Here are made-up elements, facts about them, and rows of numbers that follow some of those facts. Name the element behind each unnamed row.

Some elements and their rows:
geklek: [ 12  16   2  -5  -5   7 -13  12  16 -26  18  26 -12   2  -7   0  -2   9
   7   5 -18 -30 -12   6 -15  32 -17 -11   2]
duvozam: [ -9  16   8  -3  -4   5  -7  15  22 -21  11  14   8   4   4   5  -7  14
   4  15 -16  -8   0   4 -18   4   0  13   1]
tristezi: [  4  18 -18 -20  22   8 -12   7  30 -35   2 -31   9   8   6 -12  17  -1
  24  30  -6  -4 -46   4  38  -7  23 -17   6]
stegrir: [ -5   5  19   2   4  -7   6   5  17  -3  11  37  17  -1  11   9 -10  14
  -7   6 -23  -2  -2   2 -21  11 -14   6   0]
rusto: [-22  32 -25 -11 -46   9  41  61  12  45  42 -29 -56  -2  20   2 -40  -8
  65 -20   7  -9  46  -5  34 -27 -14   7  -7]
nusasa: [ -1  33  -2   9   8  -2  -3  18  14  -8   4  -5  13   7  -1  27  24  -2
 -22   8 -11   8  32  19 -38  13  21  10 -29]
taral: [  4   9  -8 -15  22  -3   8   0  24 -14   4  -5   8   2  10  -4   4  -1
  16  21 -15   0 -44   2  24   3   9 -29   6]
drimazom: [ -3   9  -3 -10  28   0  -1   6  27 -15   2  -6  12   3   8 -10   6  -2
  15  21 -10   5 -32  -1  25  -3  10 -18   8]
flinus: [ 26  20 -17  48 -15 -25 -41  22  23 -38 -22  -8  22   0  -6 -71 -72 -12
  34  15 -42  -8 -50 -18  49  39 -35 -49  61]
mezis: [ -1  35  -2   6   4   1   1  16  16  -4   4   3  10   9   3  26  23   7
 -12  14 -14   1  21  19 -35  10  10   8 -22]
braden: [ -3  22 -11  -4 -13  18 -31  20  26 -40  14  -1  17  -1  -4 -12  13  29
  10  15 -12 -13  -7  14   3   8  29  19 -10]
latrum: [  2  16  -3   7  -8   2 -22   7  33 -18  13  15  24  -8   3   1  -4  21
  14   9 -17   2   7   4   9   4  12  15 -18]
rera: [  1   3   9   1   3  -3  -9   0  22 -11  10  34  30 -10  13  13  -9  14
   2   4 -23   7   8 -10 -23   4 -14  11 -19]
drala: [ -1  16   6  -8  -6  -1  12  13  16  -9  23  18  -5  15   4  11  -5  26
   1  13 -21 -22 -21   8 -15  15   5  -3  15]
sagus: [ 35  53  14 -13  15   2  24  13  -7   8  28   1  -8  40  -9  53  31  27
 -12  21  -5   3   9   1 -64 -10  13 -21   4]
trurim: [  3   8  -6 -17  27  -4   2   0  28 -19   1 -13  13   3  13  -6   7   0
  18  22 -15   3 -39  -3  27  -1   5 -22   0]
flavo: [-14  -8  17 -19   4  -1  28   2  17   3  28  45  -1   5  13  23  -5  24
 -18   4 -27 -20 -12  14 -28  30  -9   2  -1]
mekor: [ -3  42  -3   9   6  -6  -6  14  14   6  10   6  21   9  -3  18  25   5
 -13   5 -18   5  23  37 -37  13  29   6 -27]
mebrul: [ -6   7  -1 -14  33  -1  20  -4  21 -32  -4 -12   1   3  14  -6  11  -9
  17  29  -7   5 -35 -14  22 -12   4 -18   7]
stakogul: [  2  23 -14   9   8 -12 -17   2  12 -30 -15 -13  35  -5  16 -28 -12  -8
  38  22 -18  20 -31 -28  24 -18  -1 -13  11]

Facts:
bebes klagror lolo; brasok klagror nozum; brogaflo klagror bazom; brutres klagror sestudi; bubon klagror sazo; dasol klagror mekor; detreflo klagror funo
dreklik klagror stakogul; drigik klagror genuk; fibur klagror lorem; fodrupu klagror flinus; funo klagror tabutus; genuk klagror latrum; gredruk klagror dragre
grulel klagror skiplel; klaskuzu klagror risik; klekel klagror stegrer; kleston klagror kopal; klotro klagror varu; kopal klagror dasol; kuni klagror rusto
kurak klagror budir; lolo klagror buru; lorem klagror stavo; mebrul klagror klaskuzu; muklus klagror grisek; nozum klagror sobu; pesta klagror dredozur
plobran klagror brabrim; ralu klagror kuflomus; risik klagror gredruk; rusto klagror fodrupu; sagus klagror pimo; sazo klagror brifle; skizan klagror kuni
sobu klagror plobran; sonu klagror klekel; sotrur klagror brasok; stakogul klagror bebes; stegrer klagror braden; stidu klagror sonu; stuklur klagror rogru
tabutus klagror kleston; varu klagror ralu; zotrek klagror kloskoskan; zupla klagror rofa; bikle breflok brasok; brabrim breflok bazom; braden breflok nirar
brasok breflok kopal; brogaflo breflok sufos; brutres breflok puvin; bubon breflok flikar; budir breflok dredozur; budrer breflok trubran; buru breflok vones
dasol breflok migim; debral breflok kadro; dratus breflok klapu; drebil breflok grekli; dredozur breflok varu; fibur breflok kuva; flikar breflok rukik
flikles breflok rusto; flinus breflok sonu; flitru breflok pesta; fodrupu breflok flavo; fonin breflok ploklo; geklek breflok funo; geplak breflok kuflomus
godrul breflok nusolu; gopli breflok luku; greflazos breflok sagus; grekli breflok pigrak; klakodon breflok bebes; klapu breflok trusek; klotro breflok tristezi
klurunan breflok zulok; kopal breflok grisek; kuflomus breflok ralu; latrum breflok dragre; lege breflok trurim; lolo breflok kleston; loplom breflok stavo
luku breflok stetoves; luplorek breflok stakos; megru breflok kurak; mekor breflok buru; mezis breflok dasol; migim breflok detreflo; mivam breflok veske
nevak breflok truba; nirar breflok drala; nusasa breflok sotrur; nusolu breflok fodrupu; pafli breflok skizan; pimo breflok kloskoskan; plafi breflok stuklur
plira breflok klekel; plobran breflok pluflum; ploklo breflok nusasa; puses breflok budir; puvin breflok steske; rera breflok braden; risik breflok brabrim
rofa breflok plobran; sagus breflok muklus; sestudi breflok druflel; skiplel breflok geklek; sobu breflok loplom; sotrur breflok mekor; stakogul breflok flinus
stakos breflok taral; stavo breflok tabutus; stuklur breflok klikli; sufos breflok nazur; taral breflok stegrer; tidel breflok brutres; tretre breflok zuli
tristezi breflok laklan; truba breflok mezis; trubran breflok plira; trurim breflok flitru; trusek breflok kuni; tuzoklir breflok driklon; vabrel breflok bubon
varu breflok geplak; veske breflok dratus; vones breflok greflazos; vudu breflok skiplel; zotrek breflok lege; zulok breflok mivam; zupla breflok megru
bikle skagres trubran; brogaflo skagres pudrir; budrer skagres budir; buru skagres rogru; buru skagres brifle; buru skagres sobu; dasol skagres plira
debral skagres detreflo; debral skagres stoflem; debral skagres flikar; dragre skagres sagus; dragre skagres tretre; draso skagres funo; drebil skagres dreklik
drebil skagres puvin; dredozur skagres driklon; dredozur skagres flavo; drifatrir skagres fibur; drifatrir skagres plira; drifatrir skagres puvin; drifatrir skagres flikar
druflel skagres kuflomus; druflel skagres bazom; druflel skagres nozum; flinus skagres plitril; flinus skagres sobu; flitru skagres pafli; geklek skagres rigrin
genuk skagres migim; genuk skagres plitril; geplak skagres drala; godrul skagres nazur; godrul skagres grusto; gopli skagres nevak; gopli skagres sagus
gredruk skagres trurim; gredruk skagres kuflomus; gredruk skagres pimo; gredruk skagres sobu; greflazos skagres trubran; grulel skagres nevak; grulel skagres varu
grulel skagres drala; kadro skagres fodrupu; kadro skagres migim; klapu skagres bubon; kleston skagres pudrir; kleston skagres vudu; kleston skagres tabutus
klotro skagres sagus; klurunan skagres loplom; kurak skagres tristezi; kuva skagres truto; kuva skagres plitril; megru skagres driklon; megru skagres grusto
minik skagres sestudi; nirar skagres truto; ploklo skagres brabrim; ralu skagres laklan; ralu skagres taral; raplin skagres brifle; raplin skagres rera
raplin skagres dratus; risik skagres vones; rofa skagres kuni; rofa skagres nevak; rofa skagres nusolu; rofa skagres mekor; rukik skagres sazo
sefol skagres klikli; skizan skagres muklus; skizan skagres taral; stakos skagres plira; tidel skagres flikles; tidel skagres stegrer; tidre skagres veske
trusek skagres zusik; zofla skagres muklus; zofla skagres mezis; zuli skagres stegrir; zulok skagres brutres; zupla skagres pudrir; zupla skagres driklon
zupla skagres bubon; zupla skagres pesta; zupla skagres tuzoklir; zupla skagres pimo; bikle brerom nirar; braden brerom stidu; brogaflo brerom plobran
budir brerom tabutus; buru brerom sonu; dasol brerom bikle; debral brerom stetoves; dragre brerom tropul; drala brerom lege; dredozur brerom tidre
drifatrir brerom grulel; druflel brerom rusto; fibur brerom brabrim; flinus brerom grusto; fonin brerom grisek; genuk brerom zotrek; godrul brerom skepum
gopli brerom kuva; grekli brerom klurunan; grusto brerom godrul; klakodon brerom drifatrir; klapu brerom mivam; kleston brerom zofla; klikli brerom muklus
kloskoskan brerom vabrel; klotro brerom flavo; klurunan brerom loplom; kopal brerom pafli; kuni brerom flikles; kurak brerom brasok; kuva brerom klakodon
lolo brerom gopli; lorem brerom flinus; luku brerom skiplel; megru brerom fonin; migim brerom greflazos; minik brerom brifle; nozum brerom raplin
nusolu brerom luplorek; pafli brerom trubran; pigrak brerom rofa; puses brerom pudrir; rusto brerom debral; sazo brerom trusek; skiplel brerom brogaflo
stegrer brerom migim; stetoves brerom truba; stidu brerom stegrir; tabutus brerom klapu; tidel brerom skizan; tidre brerom kopal; tristezi brerom geplak
truba brerom grekli; trusek brerom brutres; truto brerom rera; tuzoklir brerom drala; varu brerom nusolu; zotrek brerom plitril; zulok brerom luku
zupla brerom klekel; zusik brerom megru; bazom kesi kloskoskan; bebes kesi brasok; bikle kesi truto; brabrim kesi kloskoskan; braden kesi stetoves
brasok kesi truto; brifle kesi puvin; brogaflo kesi tidre; brutres kesi zofla; bubon kesi brogaflo; budir kesi flinus; budrer kesi grisek
buru kesi trusek; dasol kesi veske; debral kesi flitru; detreflo kesi veske; dragre kesi pafli; drala kesi stetoves; dratus kesi rigrin
drebil kesi stuklur; dredozur kesi flinus; dreklik kesi stidu; drifatrir kesi klikli; drigik kesi grusto; driklon kesi mebrul; druflel kesi flikles
duvozam kesi laklan; fibur kesi tuzoklir; flavo kesi kopal; flikar kesi brogaflo; flikles kesi draso; flinus kesi tropul; flitru kesi skepum
fodrupu kesi kopal; fonin kesi trusek; funo kesi lorem; geklek kesi lorem; geplak kesi flinus; godrul kesi kopal; gopli kesi druklik
gredruk kesi rogru; greflazos kesi trusek; grekli kesi stuklur; grisek kesi truto; grulel kesi trurim; kadro kesi flitru; klakodon kesi brasok
klapu kesi rigrin; klekel kesi grisek; kleston kesi drimazom; klikli kesi klaskuzu; kloskoskan kesi minik; klotro kesi raplin; klurunan kesi rigrin
kopal kesi truto; kuflomus kesi flinus; kuni kesi rigrin; kurak kesi zusik; kuva kesi tuzoklir; laklan kesi raplin; latrum kesi pafli
lege kesi skepum; lolo kesi drimazom; loplom kesi plitril; luku kesi druklik; luplorek kesi genuk; megru kesi zusik; mekor kesi trusek
mezis kesi veske; migim kesi veske; mivam kesi rigrin; muklus kesi trusek; nazur kesi tidre; nevak kesi veske; nirar kesi stetoves
nozum kesi stakogul; nusasa kesi trusek; nusolu kesi kopal; pafli kesi breder; pesta kesi skepum; pigrak kesi stuklur; pimo kesi minik
plafi kesi klaskuzu; plira kesi grisek; plobran kesi kuni; ploklo kesi trusek; pluflum kesi kuni; pudrir kesi sufos; puses kesi flinus
puvin kesi zofla; ralu kesi flinus; rera kesi stetoves; risik kesi kloskoskan; rofa kesi kuni; rukik kesi brogaflo; rusto kesi draso
sagus kesi trusek; sazo kesi nazur; sefol kesi plafi; sestudi kesi flikles; skiplel kesi lorem; skizan kesi breder; sobu kesi plitril
sonu kesi tropul; sotrur kesi trusek; stakogul kesi tropul; stakos kesi genuk; stavo kesi plitril; stegrer kesi genuk; stegrir kesi tristezi
steske kesi zofla; stetoves kesi druklik; stoflem kesi taral; stuklur kesi klaskuzu; sufos kesi tidre; tabutus kesi plitril; taral kesi genuk
tidel kesi zofla; tretre kesi klurunan; tristezi kesi raplin; truba kesi veske; trubran kesi grisek; trurim kesi skepum; trusek kesi rigrin
tuzoklir kesi mebrul; vabrel kesi brogaflo; varu kesi flinus; veske kesi rigrin; vones kesi trusek; vudu kesi lorem; zotrek kesi skepum
zuli kesi klurunan; zulok kesi rigrin; zupla kesi zusik

Rows to name:
No name comes twice in this set of rows, the named rows included.
[ 17  35  -5  19 -33  -2 -67  49  42 -31   1 -21  19  10 -10   0 -22  28
  32  23 -26 -14  -4 -13  23   4   2   8  15]  budir
[ -4  21  -8 -11  -6  22 -36  19  27 -48   2 -21  -4  -2   1  12  20  13
  15  21  -5 -11   8 -15  -5  -7   4  25 -22]  fibur
[ 22  43 -12   1   9  16 -33  12  21 -42   2 -12  -8   6 -21   8  36   2
  -2  10  -2  -9  16  19 -20  27  11  -5 -19]  zulok
[ 29  24 -65   5   5 -49  64  38  43  43  13 -79 -45   6 -20  10  12 -63
  39   9  63   3  33 -28 -48 -19 -21 -79 -88]  klurunan
[  1   3  -4 -16  31  -7  15   2  31 -18   0 -20   1   4  13   4   6   0
  15  30  -9   3 -33 -18  42  -8  -3 -17   7]  stuklur
[ 15  34   1   6   8  -3  -1   9  10 -18   7  11 -12  15 -13  14  18  -3
 -19   5 -18 -18  10  31 -31  36  -3 -18  -6]  klapu
[-19   5   2 -20  -3   9  20   8  15 -17  26  26  -5   8   9   9   8  24
  -4  11 -22 -25 -21  22 -25  23  11  10   0]  bebes
[ -4   7 -44  -2 -52 -34  64  60  45  41  40 -47 -48   4  -5  15 -30 -11
  45  11  46 -26  30 -38 -65 -16 -26 -24 -69]  grekli
[  6  21  -2   1  51 -26  22  -7  14  14  -7   1  32   6  17  16  22 -22
 -12  12 -17  35  -6  14   3  -2   8 -29 -21]  mivam
[ 39  27  10  12  18 -11 -17  -6  20   3  15  38  16   1 -11  15   0   7
   1  -3 -15  10  22   6 -18  15 -13 -23 -21]  rofa
[  2   6  -2   2  -1  11  -8   9  23 -37  13  25 -16  12 -12 -18 -29   5
 -24   5 -32 -36 -26  19 -12  71 -26 -21  29]  kuva
[ 57  29  11 -14  14  17 -18 -24   4 -45  28  38  10   1 -21  -4  17  45
  23   9  -4   3 -13 -25 -21  -7  -6 -23   8]  gopli
[ -8  17 -43 -21 -19 -19  65  56  30  49  32 -49 -48  10  17  -4 -29 -28
  68   2  27 -10  -4 -24  20 -31 -12 -46 -19]  stetoves
[ -6  28 -13  -8  -5  25 -37   9  23 -61   6  -2  21  -5  -2  -8  24  23
  10  18 -15  -7  -8   1 -11   8  23  24 -15]  lolo

The same elements again, as new rows of numbers:
Named rows:
flinus: [ 11   5  23 -45  29  41  20  14   7 -14 -18  26   5  -7   5 -19  25  16
 -17  -6  -7 -26  -3  11   8  17  22   1  -1]
tretre: [ -1  -5  15 -22   3  -5 -24  -7 -26 -12 -24  11 -11 -19  -4  -7  19 -12
  14  20  24 -28  -3  10   3  -2  11   9   1]
stavo: [  0   4  13 -35  -3  14 -15 -16 -28 -22 -20  20  -5 -10 -16 -17  12  -4
  -1   6   3 -20   0  11  -9   9   1  -1   9]
nusasa: [ -3  -1  14 -17   6  -1 -29 -16 -20 -13 -19  12 -12 -10  -5  -3  23 -10
  19  22  26 -33  -3   6   3  -6  12  11  -3]
truto: [ 17  -8  30 -43 -18  35   3 -22 -27 -17 -13  19   3 -12 -23  -4  11  -8
 -27  -1  18 -16  -8   4 -11  33  10  -5 -16]
brogaflo: [  8 -15  38 -36   5  32   7   6  -1  -5 -26  16   1 -10  15 -11  14  -3
 -33 -20  12 -20  -4  11   6  25  26   0   1]
luplorek: [ -4  -1  19 -31   2  10 -28  -3 -26 -19 -26  14  -5 -11  -3 -23  10  -6
 -13   5   1 -20  -3  18 -11  15  11   9  19]
druklik: [ 15 -21  25 -35   6  21   2 -18 -29 -22 -17  20  10 -19  -3 -13  13   2
 -25 -10  12 -25   1  12  -2  29   6   5  -3]
brasok: [ 11 -21  29 -36 -17  20 -21 -23 -28 -25 -12  12   6  -7  -7 -17   3 -12
 -47 -13  11 -24  -4   0 -13  36  10   9   6]
sotrur: [ -8  -7  12 -13   8  -5 -30 -16 -18 -12 -14  14  -7 -11   0  -3  17 -14
  17  14  27 -30   3   0   1  -8   9  11  -9]
latrum: [  3   1  23 -35  -3  18 -18  -6 -27 -15 -29  17  -7 -16 -16 -19  12  -9
  -6  17   3 -15  -3  18  -9  14  11   2  16]
fonin: [ -4  -1  17 -15   8  -1 -31 -11 -18 -10 -21   9 -13 -12  -5  -2  22 -10
  18  23  24 -31  -4  10   2  -5  16  10  -1]
pafli: [ 13 -21  35 -32   7  25  -4  -8 -25 -14 -21  21   4 -24  -1 -14  14   3
 -28  -1  14 -22   0  15  -3  27  15   6   7]
pigrak: [  0   4  13 -37  -5  19  -6 -19 -23 -24 -18  28  -7 -18 -14  -9  14  -8
   6   1   4 -14   4   8 -12  10  -2  -7  -4]
klotro: [  4 -11  20 -47 -22 -14  10  21 -13  -3 -35  12 -12 -31  16  -7   7 -24
  -1 -10   6 -11  -1  19  12   4  17 -20   2]
stegrir: [ -2   4  15 -31   2  10 -23  -9 -24 -27 -20  13   2  -5  -2 -24  10  -6
 -10  -5   0 -24  -4  14 -11  18   1   6   8]
kuflomus: [ -5   7   7 -40  21  17  -6  -1 -22 -25 -22  29  -1 -18  -7 -24  20   8
  10   7 -10 -18   7  20  -8   7  -6   0  11]
tropul: [  9 -18  22 -31  23  15  -3  -7 -27 -29 -18  18  16 -14   8 -25  14  13
 -25 -12   1 -31   3  18  -3  28   3  12   8]
nusolu: [  0   3  23 -40 -34  16 -28 -14 -30 -20 -23  15 -14  -5 -22 -14   4 -26
 -19   2   8 -10  -7  11 -18  19   7  -3   9]
mivam: [ 13 -24  24 -17  14   9 -20 -16 -22 -18 -11   9   6 -10   9 -10  19   4
 -13   2  28 -46   0   2  10  19  12  20   1]

Name these rows:
No name comes twice in this set of rows, the named rows included.
[-11   2   5 -34  15   8 -20  -5 -24 -34 -15  24   1  -8   5 -27  17   5
  -4  -6  -8 -23   6  10  -8  11  -7   9  10]  sonu
[ -8   7   9 -40  18   6  -2  20  -1 -22 -25  19   0  -6  22 -28  17   3
  -1 -18 -16 -24   3  19   7   5   6   0  16]  geplak
[ -6   4   7 -34  -2  14 -14  -4   1 -26 -14  15  -3   8  18 -17  14  -8
 -14 -28  -1 -26  -4  -1   0   9   5   3   0]  skizan
[ -2   6  17 -41 -33  20 -28 -21 -27 -24 -17  16 -13   1 -24 -14   6 -21
 -16  -2   6 -11  -7   3 -22  20   3  -2   2]  fodrupu
[ 17 -12  31 -39  -3  30  24 -10  -6  -8 -22  18   3 -11   4  -5  16  -5
 -20 -20  12 -21  -5  10   6  22  21  -8 -11]  minik
[ 23   2  29 -37 -26  28 -14 -32 -27 -25 -15  14  -7 -16  -2 -10  17 -10
 -30 -12  26 -28 -11  16 -13  45   5   6   3]  kopal
[ 12 -23  20 -19  10   7 -10 -27 -22 -15 -10  14   1 -15   3  -2  24   3
  -1   9  32 -40   1  -2  10  14  12  15 -11]  veske
[ -2   1   8 -17   4  -3 -28 -21 -18 -18 -13  13 -10  -8  -5  -2  24  -7
  25  14  25 -37  -2   0   2  -5   5   9  -7]  vones
[ 14  -5  21 -33  15  30  -8 -11 -16 -26  -8  16  14  -1  -3 -21  19   9
 -31  -4   7 -31  -7   5  -3  35   9  18  -6]  plitril
[ -1   8  29 -38  -8  25   3   1  -3   0 -35  18 -12 -12  -4  -7  13 -18
  -4   0   3  -8  -7  18  -3   4  22 -12   5]  tidel

